Look-ups in named tables: a row name and a column name give one cell, copied from the table.

gog =
cols = bem, gifisa, mir, libekuv, samagik, fusen, subef
kob: [5.0, 3.5, 4.7, 3.5, 2.5, 5.4, 2.6]
vur: [4.0, 3.2, 6.7, 3.7, 4.4, 4.5, 1.8]
vaviv: [4.7, 5.0, 3.5, 4.3, 3.9, 3.7, 5.1]
lepabis: [4.1, 4.9, 6.4, 5.8, 7.9, 5.7, 7.5]
dun: [4.4, 5.0, 4.0, 4.4, 4.9, 3.6, 5.8]
tigesu: [4.7, 3.7, 5.8, 4.6, 4.9, 5.1, 3.7]
daba: [5.0, 4.7, 4.1, 4.2, 5.3, 5.1, 3.9]
fovu: [5.2, 4.7, 5.8, 5.3, 5.9, 3.7, 4.3]
nisel: [5.0, 4.8, 3.9, 4.7, 3.6, 4.6, 5.3]
mutelo: [4.4, 3.0, 4.4, 4.0, 2.9, 4.7, 3.8]
mevota: [5.1, 4.6, 4.2, 5.2, 5.1, 4.4, 4.8]
lono: [5.0, 4.3, 4.1, 3.9, 3.2, 4.7, 2.9]
vib: [4.6, 3.0, 6.3, 4.7, 3.2, 5.0, 2.0]

gifisa of mevota is 4.6
fusen of tigesu is 5.1
samagik of lono is 3.2
bem of tigesu is 4.7
mir of vaviv is 3.5
subef of vur is 1.8
samagik of mevota is 5.1
mir of daba is 4.1
libekuv of nisel is 4.7
samagik of dun is 4.9
mir of fovu is 5.8
subef of lono is 2.9
bem of dun is 4.4
subef of dun is 5.8
fusen of lepabis is 5.7
Row with the largest subef: lepabis

Table fesuros
        zik  tarokem  nizibin  gege  dos  latip
mup     106      190      141    70  175     82
migi    139      113      121   142  104     53
lapo     97      153       27   201  194    158
puga      4      204       83   136   97     87
dum     161      182       28    56   85    176
kadal   169       96      138   154  120    168
databa  130       38      107    98  149     90
zufife   80       60       99   211  109    109
tuv     108      164       47   190   70    158
butave  162      119      116    44  190     77
lamem   135       96       85   158   58     25
giv     193       99      134   187   68    145

zufife, zik: 80
zufife, dos: 109
lamem, dos: 58
puga, gege: 136
migi, zik: 139
mup, tarokem: 190
giv, gege: 187
tuv, latip: 158
databa, zik: 130
dum, latip: 176
giv, nizibin: 134
giv, dos: 68
puga, latip: 87
dum, tarokem: 182
lamem, gege: 158
dum, gege: 56
migi, gege: 142
Row with the largest nizibin: mup

fasenar =
           rog   vipu   rafe    nav   gizu    gev
manib    27643  51418  38462  97908  38484  48721
kif      36517  19880  26935  12808  34566  43838
pilozun  44797  28075  41221  68655  79720  54608
pifem    31229  40161  55230   9849   6928  29272

What is the nav of manib in fasenar?
97908
What is the rog of pilozun in fasenar?
44797
What is the gev of pifem in fasenar?
29272
What is the gev of pilozun in fasenar?
54608
What is the gizu of pifem in fasenar?
6928
What is the rafe of kif in fasenar?
26935
What is the rafe of pilozun in fasenar?
41221
What is the nav of kif in fasenar?
12808
What is the nav of pifem in fasenar?
9849
What is the vipu of manib in fasenar?
51418
What is the gizu of pilozun in fasenar?
79720
What is the rafe of pifem in fasenar?
55230
What is the nav of pilozun in fasenar?
68655
Which row has the largest rog? pilozun

Table zopafu
cols = fibuzav, zaf, kopeb
vokit: [-0.21, -0.65, -0.64]
siluti: [0.52, -0.19, -0.29]
laropu: [-0.74, -0.25, -0.06]
dad: [0.17, -0.59, -0.60]
mit: [0.22, -0.51, -0.44]
misutu: [0.35, 0.15, 0.13]

dad, fibuzav -> 0.17
siluti, fibuzav -> 0.52
siluti, kopeb -> -0.29
vokit, zaf -> -0.65
mit, zaf -> -0.51
mit, fibuzav -> 0.22
vokit, fibuzav -> -0.21
laropu, fibuzav -> -0.74
dad, zaf -> -0.59
laropu, zaf -> -0.25
dad, kopeb -> -0.60
misutu, zaf -> 0.15
misutu, fibuzav -> 0.35
mit, kopeb -> -0.44
Row with the largest zaf: misutu

vibeges:
         bagupev   zaf   tuz
neku         0.2  -0.5  -3.4
vali        -2.1  -5.7  -6.8
sir         -3.9  -2.5  -4.7
lod         -4.8  -3.5  -5.6
fur         -3.5  -3.6  -6.1
zugolik     -2.2  -4.3  -5.0
detubak     -4.4  -1.2  -5.8
dap         -6.7  -4.7  -4.8
lugufid     -3.2   9.3  -5.9

bagupev of zugolik is -2.2
bagupev of sir is -3.9
bagupev of lod is -4.8
zaf of detubak is -1.2
zaf of sir is -2.5
bagupev of detubak is -4.4
zaf of vali is -5.7
tuz of dap is -4.8
tuz of detubak is -5.8
bagupev of vali is -2.1
zaf of neku is -0.5
zaf of zugolik is -4.3
tuz of lod is -5.6
tuz of sir is -4.7
bagupev of lugufid is -3.2
zaf of fur is -3.6
zaf of lod is -3.5
tuz of neku is -3.4
Which row has the largest tuz? neku

Table lelorop
|  | nelu | fumu |
|---|---|---|
| dubesut | -4743 | -2587 |
| zame | 9142 | -3377 |
| desumu | -5005 | -2603 |
| zuro | 2513 | -3058 |
| kisa | 824 | -3052 |
| zol | 4524 | -3018 |
| vozuvez | -6488 | -2476 |
| tidut | -1662 | -2711 |

nelu of vozuvez: -6488
fumu of tidut: -2711
fumu of desumu: -2603
fumu of vozuvez: -2476
fumu of zame: -3377
nelu of dubesut: -4743
fumu of zuro: -3058
nelu of zuro: 2513
fumu of kisa: -3052
nelu of zame: 9142
nelu of tidut: -1662
nelu of kisa: 824
fumu of dubesut: -2587
nelu of desumu: -5005
Row with the largest fumu: vozuvez

Table saz
columns: sog, nife, lus, poduze, zub, vug, fir, riv, kamidam
vub: [93, 96, 124, 154, 85, 145, 98, 114, 146]
givam: [125, 105, 206, 111, 159, 133, 37, 94, 177]
laposun: [119, 147, 119, 177, 133, 194, 183, 91, 138]
sololu: [103, 101, 204, 144, 159, 194, 88, 72, 177]
sorazu: [153, 128, 109, 131, 120, 154, 181, 154, 118]
mopu: [154, 154, 125, 161, 108, 130, 168, 153, 107]
robepu: [139, 154, 137, 175, 138, 127, 161, 112, 138]

robepu, poduze -> 175
sololu, kamidam -> 177
sololu, nife -> 101
vub, poduze -> 154
sololu, vug -> 194
sololu, zub -> 159
vub, kamidam -> 146
sorazu, vug -> 154
sololu, fir -> 88
givam, nife -> 105
laposun, zub -> 133
vub, sog -> 93
sorazu, fir -> 181
vub, zub -> 85
robepu, zub -> 138
sololu, poduze -> 144
Row with the largest fir: laposun

Table miz
columns: rel, nime, koz
sorovuv: [28, 241, 229]
pedap: [60, 230, 216]
lemutuv: [186, 150, 154]
virabap: [188, 142, 155]
pur: [29, 238, 229]
vafa: [212, 122, 152]
dov: [157, 167, 162]
gav: [181, 145, 154]
gobik: [61, 219, 213]
kiz: [162, 150, 157]
tos: [180, 147, 155]
gab: [70, 214, 209]

gobik, rel: 61
pedap, rel: 60
kiz, koz: 157
gab, nime: 214
sorovuv, koz: 229
pur, koz: 229
gav, rel: 181
lemutuv, nime: 150
virabap, koz: 155
Row with the largest rel: vafa

luduz.tsv
	niz	lem	pamop	rolem	sur	vokepeb	tikeke	vozati	gizo	lim
rosinap	95	100	95	233	106	203	103	122	91	94
neberaz	94	90	105	115	85	115	94	83	80	97
gega	97	87	99	76	76	85	99	90	82	99
pavoze	94	102	98	130	114	106	93	96	111	95
rov	90	109	99	4	116	23	92	81	107	94
nibesu	98	113	101	122	114	115	93	112	104	96
pabu	89	101	98	168	106	129	100	77	86	100
kevide	90	89	94	32	90	55	107	102	96	105
pasagol	107	87	94	149	87	124	100	100	88	94

gega, pamop => 99
pavoze, tikeke => 93
gega, tikeke => 99
rov, vokepeb => 23
rosinap, vokepeb => 203
rosinap, niz => 95
pasagol, vokepeb => 124

boke:
|  | mubifup | vunuvik | tado | raru | metelat |
|---|---|---|---|---|---|
| suvon | 5.81 | 5.88 | 4.52 | 2.94 | 4.80 |
| tas | 6.27 | 5.64 | 5.24 | 8.78 | 4.86 |
| pok | 3.78 | 3.95 | 4.20 | 1.29 | 4.72 |
| mafab | 4.86 | 4.67 | 4.42 | 3.38 | 4.68 |
| fumor | 4.36 | 4.60 | 4.58 | 2.91 | 4.65 |
| lefaf | 5.94 | 4.79 | 4.87 | 3.46 | 4.42 |
| rov | 5.34 | 5.59 | 5.06 | 5.08 | 5.57 |
| gom | 5.24 | 5.61 | 5.43 | 6.40 | 5.68 |

tas, mubifup: 6.27
gom, mubifup: 5.24
suvon, raru: 2.94
tas, raru: 8.78
lefaf, raru: 3.46
lefaf, vunuvik: 4.79
pok, vunuvik: 3.95
mafab, raru: 3.38
tas, vunuvik: 5.64
rov, mubifup: 5.34
lefaf, tado: 4.87
fumor, raru: 2.91
rov, vunuvik: 5.59
lefaf, metelat: 4.42
gom, raru: 6.40
gom, tado: 5.43

